Below is a small trained network, with its code and all its weights. Each question gives an input and a target symbol and asks what happens when units are switched off, that is, made to give their printed mean instead of their output.

import numpy as np


def w(rows, s, z=0):
    codes = np.array(rows[::2]) - 128.0
    scale = np.full(codes.shape[1], s)
    scale[-1] = z or s
    return codes * scale


def f(y):
    return y / 2 * (1 + np.tanh(0.7978845608 * (y + 0.044715 * y**3)))


def softmax(a):
    e = np.exp(a - a.max(-1, keepdims=True))
    return e / e.sum(-1, keepdims=True)


def log_softmax(a):
    a = a - a.max(-1, keepdims=True)
    return a - np.log(np.exp(a).sum(-1, keepdims=True))


def net(x, mask):
    ids = ['ΛΨαβπσφ'.index(c) for c in x.split()]
    T = len(ids)
    res = E[ids] + P[:T]
    q, k, v = (res @ M[0].T for M in (Q, K, V))
    z = softmax(np.where(np.tri(T) > 0, q @ k.T / 2**0.5, -1e9)) @ v
    res = res + np.where(mask[0], z, O[0][:, -1]) @ O[0][:, :-1]
    y = f(res @ A[0][:, :-1].T + A[0][:, -1])
    res = res + np.where(mask[1:9], y, B[0][:, -1]) @ B[0][:, :-1]
    return log_softmax(res[-1] @ U[:, :-1].T + U[:, -1])


Q, K, V, O, A, B = {}, {}, {}, {}, {}, {}
E = w([
[134,75,114,143,65,193,207,78],'Λ',
[92,103,101,75,161,132,126,103],'Ψ',
[88,79,115,105,103,131,195,141],'α',
[140,87,81,91,148,159,131,94],'β',
[100,168,191,198,73,145,250,146],'π',
[231,218,154,199,155,193,71,75],'σ',
[146,192,156,151,126,104,71,114],'φ',
],0.017)
P = w([
[110,159,128,70,28,180,95,213],'0',
[88,114,183,195,188,159,120,131],'1',
[145,147,148,94,179,91,210,113],'2',
[89,142,63,112,28,110,118,164],'3',
[82,98,197,225,153,111,103,117],'4',
[126,174,109,112,167,84,213,49],'5',
[91,138,67,124,36,88,129,170],'6',
[84,70,180,253,144,95,83,97],'7',
[138,159,129,89,171,94,215,61],'8',
[101,132,79,109,45,86,121,188],'9',
[78,56,155,235,234,182,137,100],'10',
[211,114,226,28,207,144,187,184],'11',
[103,145,80,98,44,99,115,199],'12',
[95,86,163,217,214,139,71,113],'13',
],0.014)
Q[0] = w([
[203,97,210,91,166,204,173,180],'H1',
[214,218,112,2,122,72,229,25],'H1',
],0.0092)
K[0] = w([
[109,140,122,146,185,216,146,122],'H1',
[104,58,119,247,197,55,127,63],'H1',
],0.015)
V[0] = w([
[132,231,163,108,234,2,73,164],'H1',
[39,167,155,116,31,62,206,152],'H1',
],0.0061)
O[0] = w([
[143,164,178,84,119,139,121,106,2],'H1',
[166,71,177,101,165,148,107,250,217],'H1',
],0.02,0.0058)
A[0] = w([
[114,97,155,119,103,169,90,174,149],'N1',
[109,99,190,132,166,154,106,118,91],'N2',
[79,73,92,50,81,147,92,127,109],'N3',
[128,126,119,122,6,162,139,151,35],'N4',
[98,130,115,209,162,127,158,134,80],'N5',
[151,170,150,69,125,135,158,101,107],'N6',
[62,87,160,123,185,178,161,112,228],'N7',
[42,136,137,64,83,111,122,176,3],'N8',
],0.014,0.011)
B[0] = w([
[127,138,101,90,123,101,146,60,250],'N1',
[96,62,177,106,78,199,192,87,166],'N2',
[108,98,239,111,68,140,127,144,160],'N3',
[190,115,95,147,188,74,151,121,157],'N4',
[158,152,90,77,155,167,138,113,207],'N5',
[112,62,124,134,115,194,147,187,159],'N6',
[142,135,121,164,113,93,64,115,238],'N7',
[9,193,129,178,216,135,114,122,147],'N8',
],0.013,0.017)
U = w([
[190,101,160,138,136,83,149,125,107],'Λ',
[82,132,176,168,85,132,115,78,64],'Ψ',
[87,107,158,217,146,109,134,138,178],'α',
[129,106,133,91,60,169,132,179,138],'β',
[123,119,104,144,182,110,166,149,107],'π',
[160,147,154,255,104,109,55,196,254],'σ',
[144,189,121,80,102,80,112,62,102],'φ',
],0.0097,0.006)

Each question gives the input, a string of symbols that net reads in full, and the target symbol t.
The units are the heads (2 rows each of Q, K, V and O) and the neurons (one row each of A and B). Each row of codes is followed by its name. A weight is (code - 128) times the scale printed after its matrix; where a second scale follows, it is the last column's (O, A, B and U).
mask holds one flag per unit, heads first, then neurons. A switched-off unit (its flag False) gives its mean, the last column of its rows in O or B, instead of its output. The means were averaged over made-up inputs and are rounded, as every weight is.
A unit's drop is (log p(t) with every unit on - log p(t) with that unit switched off) / (log p(t) with every unit on - log p(t) with every unit switched off).
The circuit of an input: a set's keep is (log p(t) with only the set's units on - log p(t) with every unit switched off) / (log p(t) with every unit on - log p(t) with every unit switched off). Starting from all 9 units, units are removed one at a time, each time the one whose removal leaves the highest keep (on an exact tie, the one counted first), for as long as the keep stays at least 0.8.
circuit, biggest first: the units of the circuit, biggest drop first
most important unit: the unit with the biggest drop
top k neurons: the k neurons with the biggest drops, biggest first
input φ φ β β φ α φ β π φ φ, target Ψ: most important unit => N2
input σ φ φ Λ π φ β Λ, target φ: circuit, biggest first => [H1 N5]
input β Λ π β β, target σ: top 3 neurons => [N1 N7 N2]
input π β φ Λ β, target β: top 2 neurons => [N2 N4]
input Λ φ Λ φ Λ σ α Λ φ, target π: circuit, biggest first => [H1 N7]
input Ψ π Λ σ φ φ β φ α φ α π, target σ: circuit, biggest first => [N1 N7 H1]
input φ φ Ψ σ φ π φ σ β, target Ψ: circuit, biggest first => [H1 N6 N5]
input Λ σ α φ Λ σ β Λ φ α φ β, target β: circuit, biggest first => [N6 H1]
input π α Ψ φ φ φ φ α φ φ φ, target β: circuit, biggest first => [N2 H1]
input Λ β φ φ β, target π: circuit, biggest first => [H1 N5]
input Λ φ Ψ π Ψ, target π: top 2 neurons => [N5 N1]
input φ Λ σ, target π: top 2 neurons => [N5 N7]
input π α φ, target σ: top 3 neurons => [N1 N5 N2]
input σ Λ α φ φ β φ Λ π φ σ Λ, target Ψ: circuit, biggest first => [N6 H1]
input Λ Ψ σ β π φ π φ Λ Λ α Λ Λ Λ, target π: circuit, biggest first => [N5 H1]
input β Λ Λ Λ φ Λ, target β: circuit, biggest first => [N6 H1]
input β Λ α Ψ, target Ψ: most important unit => N3
input φ α β φ Λ β φ Λ Λ β Λ Λ, target π: top 3 neurons => [N5 N1 N3]
input σ σ σ φ α φ β σ Λ, target Ψ: circuit, biggest first => [H1 N6]
input β π φ σ φ Ψ α α Λ φ φ Ψ, target β: top 2 neurons => [N6 N1]
input φ α φ Λ π α σ β Ψ φ σ, target Ψ: most important unit => N2
input Λ φ β Λ Λ α Λ α β Λ σ, target π: circuit, biggest first => [N5 H1]
input φ φ σ, target β: top 2 neurons => [N6 N7]
input α φ β β φ φ φ β φ φ α, target Λ: top 2 neurons => [N7 N1]
input φ Λ α φ σ α φ φ, target Ψ: circuit, biggest first => [H1 N2]
input Λ φ π Ψ φ β β φ φ, target β: top 2 neurons => [N6 N7]
input β φ φ φ Λ Ψ π, target π: most important unit => N4
input α σ Λ Λ φ Λ Ψ Λ α α, target α: top 4 neurons => [N8 N3 N5 N1]
input σ φ Ψ φ Λ π Ψ Ψ φ π φ, target φ: top 2 neurons => [N5 N6]
input φ φ β φ Λ α σ β Λ Λ φ Λ π, target π: top 2 neurons => [N4 N7]
